M =
[[138 129 138 125 126 128 115 124 128 145 126 132 126]
 [124 122 112 130 142 113 125 122 143 132 132 127 119]
 [132 125 126 119 127 127 107 124 129 148 123 135 133]
 [127 128 148 116 116 136 133 131 111 118 120 122 133]
 [111 123 123 111 130 126 129 133 119 114 122 123 133]
 [118 131 133 106 129 127 112 142 121 136 124 132 128]
 [131 126 123 126 136 120 114 119 136 143 129 132 125]
 [140 127 137 135 114 139 134 112 117 133 117 132 133]
 [126 137 147 122 126 131 138 134 118 123 127 127 117]
 [139 128 142 136 115 138 142 113 116 125 119 127 130]
 [121 118 113 132 135 115 144 129 139 112 130 118 121]
 [130 121 121 128 136 118 117 112 136 136 128 127 128]
 [135 126 150 123 113 137 135 127 113 121 120 121 134]
 [131 117 116 126 129 123 114 115 134 139 123 129 136]
 [119 123 113 125 147 107 127 136 148 127 138 123 113]
 [123 124 132 123 119 131 145 138 120 112 122 120 128]]
Indices start at 1.
The top-left entry -> 138
Which number is the entry at row 3, column 1? 132
Which number is the entry in the bottom-right corner? 128
The entry at row 3, column 3 -> 126
The minimum is 106
The entry in row 2 and column 2 is 122
Which number is the entry at row 1, column 2? 129
Which number is the entry at row 1, column 3? 138
The entry at row 2, column 1 -> 124
Which number is the maximum? 150
The entry directly below the smallest entry -> 126
Which number is the top-right entry? 126
Which number is the entry just left of the smallest entry? 133
Which number is the entry just left of the largest entry? 126
The entry directly above the smallest entry is 111
The entry directly below the largest entry: 116
Which number is the entry in the bottom-left corner? 123
Which number is the entry in row 2 and column 3? 112

X = [126 136 128 119 130 117 103 124 131]
Which number is the entry just right of the centre entry?
A: 117
The entry just left of the centre entry -> 119

Read these off the row that follows.
1) Find the third entry.
2) Find the second entry from the left.
3) Find the last entry.
4) Find the 2nd entry from the right.
5) Find the 3rd entry from the right.
array([153, 123, 120, 126, 146, 119, 125, 125, 120, 133, 113])
1) 120
2) 123
3) 113
4) 133
5) 120
